Here is a tiny trained network, its code and every weight. The questions are about switching its units off for an input and a target symbol, where a switched-off unit gives its printed mean instead of its output.

import numpy as np


def w(rows, s, z=0):
    codes = np.array(rows[::2]) - 128.0
    scale = np.full(codes.shape[1], s)
    scale[-1] = z or s
    return codes * scale


def norm(h):
    return h / np.sqrt((h * h).mean(-1, keepdims=True) + 1e-5)


def f(y):
    return y / 2 * (1 + np.tanh(0.7978845608 * (y + 0.044715 * y**3)))


def softmax(a):
    e = np.exp(a - a.max(-1, keepdims=True))
    return e / e.sum(-1, keepdims=True)


def log_softmax(a):
    a = a - a.max(-1, keepdims=True)
    return a - np.log(np.exp(a).sum(-1, keepdims=True))


def net(x, mask):
    ids = ['αδεζημξπσω'.index(c) for c in x.split()]
    T = len(ids)
    res = E[ids] + P[:T]
    u = 0
    for l in range(2):
        r = norm(res)
        for j in range(3):
            rows = slice(4 * j, 4 * j + 4)
            q, k, v = (r @ M[l][rows].T for M in (Q, K, V))
            z = softmax(np.where(np.tri(T) > 0, q @ k.T / 4**0.5, -1e9)) @ v
            o = O[l][rows]
            res = res + np.where(mask[u + j], z, o[:, -1]) @ o[:, :-1]
        u += 3
        y = f(norm(res) @ A[l][:, :-1].T + A[l][:, -1])
        res = res + np.where(mask[u : u + 12], y, B[l][:, -1]) @ B[l][:, :-1]
        u += 12
    return log_softmax(norm(res)[-1] @ U[:, :-1].T + U[:, -1])


Q, K, V, O, A, B = {}, {}, {}, {}, {}, {}
E = w([
[126,160,121,165,94,204],'α',
[115,131,108,134,165,224],'δ',
[152,143,136,139,90,223],'ε',
[99,180,120,181,158,184],'ζ',
[105,180,104,170,229,191],'η',
[237,208,167,151,69,147],'μ',
[2,139,109,66,167,155],'ξ',
[84,89,123,18,111,148],'π',
[212,206,110,208,146,165],'σ',
[35,189,158,179,69,106],'ω',
],0.0098)
P = w([
[68,148,147,111,77,205],'0',
[89,103,66,146,99,179],'1',
[99,70,134,175,92,176],'2',
[82,140,184,142,110,184],'3',
[109,166,76,120,107,158],'4',
[116,48,72,171,101,141],'5',
[100,79,204,169,117,158],'6',
[109,198,135,104,127,146],'7',
[130,103,29,141,119,117],'8',
[124,12,163,200,127,124],'9',
[115,148,219,131,148,132],'10',
[133,172,50,100,140,99],'11',
[149,14,75,195,161,93],'12',
[110,59,237,181,210,104],'13',
],0.012)
Q[0] = w([
[124,144,131,121,88,64],'L0H1',
[151,76,150,112,89,43],'L0H1',
[133,132,133,199,142,165],'L0H1',
[143,112,81,147,129,148],'L0H1',
[128,92,52,158,125,122],'L0H2',
[108,154,251,111,166,132],'L0H2',
[117,57,127,184,129,147],'L0H2',
[111,222,39,109,129,154],'L0H2',
[154,96,113,98,102,86],'L0H3',
[140,99,163,121,113,104],'L0H3',
[158,160,155,77,70,54],'L0H3',
[135,114,146,74,160,120],'L0H3',
],0.019)
K[0] = w([
[92,134,137,87,106,162],'L0H1',
[120,134,91,109,96,180],'L0H1',
[114,142,116,127,153,51],'L0H1',
[135,173,143,111,148,109],'L0H1',
[143,127,216,126,145,130],'L0H2',
[147,166,3,103,116,108],'L0H2',
[132,199,178,91,174,121],'L0H2',
[140,38,140,170,141,101],'L0H2',
[90,158,129,120,91,196],'L0H3',
[130,130,87,139,116,169],'L0H3',
[101,115,125,162,89,207],'L0H3',
[123,135,103,105,101,127],'L0H3',
],0.021)
V[0] = w([
[204,146,138,135,172,172],'L0H1',
[168,77,188,128,143,169],'L0H1',
[118,125,156,132,124,143],'L0H1',
[172,176,113,157,95,100],'L0H1',
[160,201,149,237,169,110],'L0H2',
[133,136,53,152,150,177],'L0H2',
[62,175,130,182,103,48],'L0H2',
[90,142,139,36,253,184],'L0H2',
[154,123,134,60,191,116],'L0H3',
[131,108,101,85,141,117],'L0H3',
[182,98,183,194,133,122],'L0H3',
[118,143,105,165,222,104],'L0H3',
],0.011)
O[0] = w([
[255,127,149,161,63,157,123],'L0H1',
[172,159,152,142,35,97,113],'L0H1',
[123,121,166,117,120,118,166],'L0H1',
[161,151,115,103,183,112,76],'L0H1',
[99,129,122,65,90,214,199],'L0H2',
[151,102,12,99,108,139,254],'L0H2',
[131,206,208,44,240,247,146],'L0H2',
[154,215,92,104,88,60,207],'L0H2',
[107,123,76,133,28,96,32],'L0H3',
[153,114,105,121,73,105,63],'L0H3',
[85,127,60,133,197,138,94],'L0H3',
[92,129,85,166,106,212,203],'L0H3',
],0.0095,0.0065)
A[0] = w([
[216,144,128,170,182,136,153],'L0N1',
[58,105,152,97,171,104,115],'L0N2',
[127,97,187,115,160,99,102],'L0N3',
[218,53,130,147,127,92,1],'L0N4',
[149,166,125,122,70,53,177],'L0N5',
[74,149,131,92,128,156,99],'L0N6',
[122,103,160,162,177,126,129],'L0N7',
[120,127,145,193,106,125,133],'L0N8',
[151,3,133,157,175,135,139],'L0N9',
[127,136,83,61,170,85,148],'L0N10',
[185,116,80,166,149,143,86],'L0N11',
[127,54,142,48,87,89,105],'L0N12',
],0.014,0.0052)
B[0] = w([
[134,214,123,81,88,134,185],'L0N1',
[178,59,79,135,122,184,209],'L0N2',
[120,120,121,9,178,72,144],'L0N3',
[179,94,114,254,175,97,138],'L0N4',
[123,83,178,87,94,114,231],'L0N5',
[161,119,151,87,111,158,253],'L0N6',
[94,138,93,140,146,105,186],'L0N7',
[115,111,106,159,119,173,161],'L0N8',
[71,191,83,223,124,114,217],'L0N9',
[85,195,177,83,24,61,172],'L0N10',
[203,156,111,69,150,115,200],'L0N11',
[134,53,72,65,153,165,135],'L0N12',
],0.0099,0.0043)
Q[1] = w([
[220,104,170,164,200,131],'L1H1',
[88,66,2,143,169,171],'L1H1',
[204,88,106,161,162,163],'L1H1',
[204,181,54,66,144,163],'L1H1',
[175,88,25,129,172,108],'L1H2',
[188,126,26,189,63,203],'L1H2',
[140,206,207,150,196,92],'L1H2',
[108,173,159,81,127,176],'L1H2',
[189,104,38,137,72,204],'L1H3',
[88,170,167,137,49,115],'L1H3',
[136,173,42,96,133,112],'L1H3',
[121,196,124,156,59,183],'L1H3',
],0.0094)
K[1] = w([
[227,94,142,70,201,83],'L1H1',
[26,81,92,105,167,157],'L1H1',
[172,53,115,102,165,178],'L1H1',
[67,137,166,55,146,239],'L1H1',
[120,51,178,167,125,234],'L1H2',
[241,150,58,148,160,220],'L1H2',
[96,167,213,113,1,113],'L1H2',
[115,178,90,53,146,141],'L1H2',
[139,55,112,141,84,208],'L1H3',
[191,153,151,152,206,166],'L1H3',
[150,132,203,99,105,196],'L1H3',
[238,109,131,148,146,185],'L1H3',
],0.0095)
V[1] = w([
[1,75,112,169,100,125],'L1H1',
[125,77,160,63,143,185],'L1H1',
[166,103,54,100,217,163],'L1H1',
[182,53,197,170,179,89],'L1H1',
[154,53,12,122,189,200],'L1H2',
[59,124,231,84,51,129],'L1H2',
[193,154,161,184,147,213],'L1H2',
[87,187,88,124,228,142],'L1H2',
[106,106,230,144,27,153],'L1H3',
[44,102,84,195,56,134],'L1H3',
[125,113,129,5,134,96],'L1H3',
[224,85,126,145,213,152],'L1H3',
],0.0058)
O[1] = w([
[3,95,107,78,84,162,161],'L1H1',
[147,135,148,98,110,139,185],'L1H1',
[187,113,164,115,68,143,155],'L1H1',
[149,96,83,123,125,94,3],'L1H1',
[88,75,95,97,139,14,202],'L1H2',
[139,167,156,207,68,186,117],'L1H2',
[133,52,133,46,95,111,166],'L1H2',
[177,86,97,145,135,98,164],'L1H2',
[161,13,102,157,121,90,151],'L1H3',
[87,134,109,128,112,142,155],'L1H3',
[159,142,99,131,124,77,132],'L1H3',
[148,136,174,127,166,123,91],'L1H3',
],0.0069,0.0051)
A[1] = w([
[100,122,199,240,189,125,140],'L1N1',
[150,144,163,121,179,200,109],'L1N2',
[151,187,93,76,122,116,136],'L1N3',
[102,148,57,185,179,131,115],'L1N4',
[136,124,124,77,87,117,126],'L1N5',
[160,51,249,139,225,159,113],'L1N6',
[48,127,126,144,146,138,154],'L1N7',
[112,145,65,178,107,2,114],'L1N8',
[112,52,103,83,174,64,145],'L1N9',
[128,134,236,101,242,53,11],'L1N10',
[82,33,198,142,89,173,159],'L1N11',
[109,177,85,103,99,97,103],'L1N12',
],0.013)
B[1] = w([
[116,153,197,105,123,132,192],'L1N1',
[124,105,106,108,169,110,220],'L1N2',
[125,131,156,166,122,120,239],'L1N3',
[146,135,125,156,139,100,190],'L1N4',
[135,115,151,156,137,175,204],'L1N5',
[82,102,146,190,113,176,219],'L1N6',
[137,155,157,132,126,158,242],'L1N7',
[123,52,147,79,152,137,198],'L1N8',
[112,174,153,99,109,97,167],'L1N9',
[62,195,5,93,96,62,133],'L1N10',
[143,158,106,123,159,91,253],'L1N11',
[102,114,159,104,138,156,196],'L1N12',
],0.018,0.0058)
U = w([
[121,191,60,150,112,71,96],'α',
[95,67,95,178,106,66,143],'δ',
[147,72,219,163,115,75,120],'ε',
[141,55,202,164,183,184,3],'ζ',
[127,56,37,128,80,186,32],'η',
[176,184,195,156,119,91,127],'μ',
[115,173,131,112,8,128,194],'ξ',
[150,76,167,80,85,67,177],'π',
[224,155,100,55,167,117,121],'σ',
[50,148,181,101,162,124,181],'ω',
],0.013,0.006)

Each question gives the input, a string of symbols that net reads in full, and the target symbol t.
The units are the heads (4 rows each of Q, K, V and O) and the neurons (one row each of A and B). Each row of codes is followed by its name. A weight is (code - 128) times the scale printed after its matrix; where a second scale follows, it is the last column's (O, A, B and U).
mask holds one flag per unit, layer by layer, with each layer's heads first. A switched-off unit (its flag False) gives its mean, the last column of its rows in O or B, instead of its output. The means were averaged over made-up inputs and are rounded, as every weight is.
A unit's drop is (log p(t) with every unit on - log p(t) with that unit switched off) / (log p(t) with every unit on - log p(t) with every unit switched off).
The circuit of an input: a set's keep is (log p(t) with only the set's units on - log p(t) with every unit switched off) / (log p(t) with every unit on - log p(t) with every unit switched off). Starting from the 12 units with the biggest drops (on a tie, the unit counted first), units are removed one at a time, each time the one whose removal leaves the highest keep (on an exact tie, the one counted first), for as long as the keep stays at least 0.8.
units of the circuit, in order: the units of the circuit, biggest drop first
top k neurons: the k neurons with the biggest drops, biggest first
which heads matter: for each layer, one digit per head in row order, 1 if its drop is at least 0.15 and else 0, layers parted by /
drop when u is switched off: that unit's drop, to one decimal
input η η ω ω ζ α ξ ε η, target μ: which heads matter => 010 / 000
input π ε η ε η η, target δ: units of the circuit, in order => [L0H2]
input η η α, target η: units of the circuit, in order => [L0H2, L1N9, L0N10]
input α ω δ ξ η ζ, target μ: which heads matter => 110 / 000
input ζ ζ α η, target σ: which heads matter => 000 / 000
input σ η η ζ α η π, target α: units of the circuit, in order => [L0H2, L0N9, L1N11, L1N8]
input ε η ω ε α η ε ω α, target ω: which heads matter => 101 / 000
input η η η ω σ ε η μ π π ω η μ π, target ξ: units of the circuit, in order => [L0H2, L0N10]
input ω η η ω η η ζ η, target ξ: units of the circuit, in order => [L0H2, L1N2]
input η ζ η σ ζ, target σ: units of the circuit, in order => [L0H1, L1N6]
input η η σ μ π, target σ: which heads matter => 111 / 000
input σ η ξ σ ε η ε ζ η ε ε η, target η: units of the circuit, in order => [L0H3, L0H2]
input ω η η ε η α ω ω σ α η π ζ, target π: which heads matter => 001 / 010
input ω μ η η η σ η ξ π, target π: units of the circuit, in order => [L0H3]
input α η ω, target α: top 2 neurons => [L1N11, L0N2]
input η ε α ζ, target δ: which heads matter => 010 / 001
input ε η η η α η ω ω ω ω π η η, target π: which heads matter => 011 / 000
input ε ω α ω η α ω η ω η η α, target η: units of the circuit, in order => [L0H3, L1H2]
input ζ ξ η ε ζ ε δ α ξ η η η π, target π: which heads matter => 001 / 000
input ε η σ η ω ξ η α, target μ: top 2 neurons => [L1N3, L0N1]
input π ε η, target ε: units of the circuit, in order => [L0H2, L0H3]
input η π ξ, target ξ: units of the circuit, in order => [L0H2]
input ε μ ξ η ω η ζ δ η, target σ: top 3 neurons => [L1N6, L0N9, L0N10]
input ξ ω π η ξ α, target ξ: top 2 neurons => [L1N8, L1N2]
input η η α ω η, target α: top 2 neurons => [L0N2, L1N4]
input α ζ ζ α, target ζ: top 3 neurons => [L1N6, L0N9, L0N10]
input ζ η ω ε σ, target ζ: units of the circuit, in order => [L0H2]
input σ η ω ω η ζ ω η π ε, target ξ: top 2 neurons => [L1N8, L1N2]
input ξ η ω π ε, target ζ: top 2 neurons => [L1N6, L0N2]
input π η η ζ η ε η ε ε η α, target δ: drop when L0H2 is switched off => 0.9
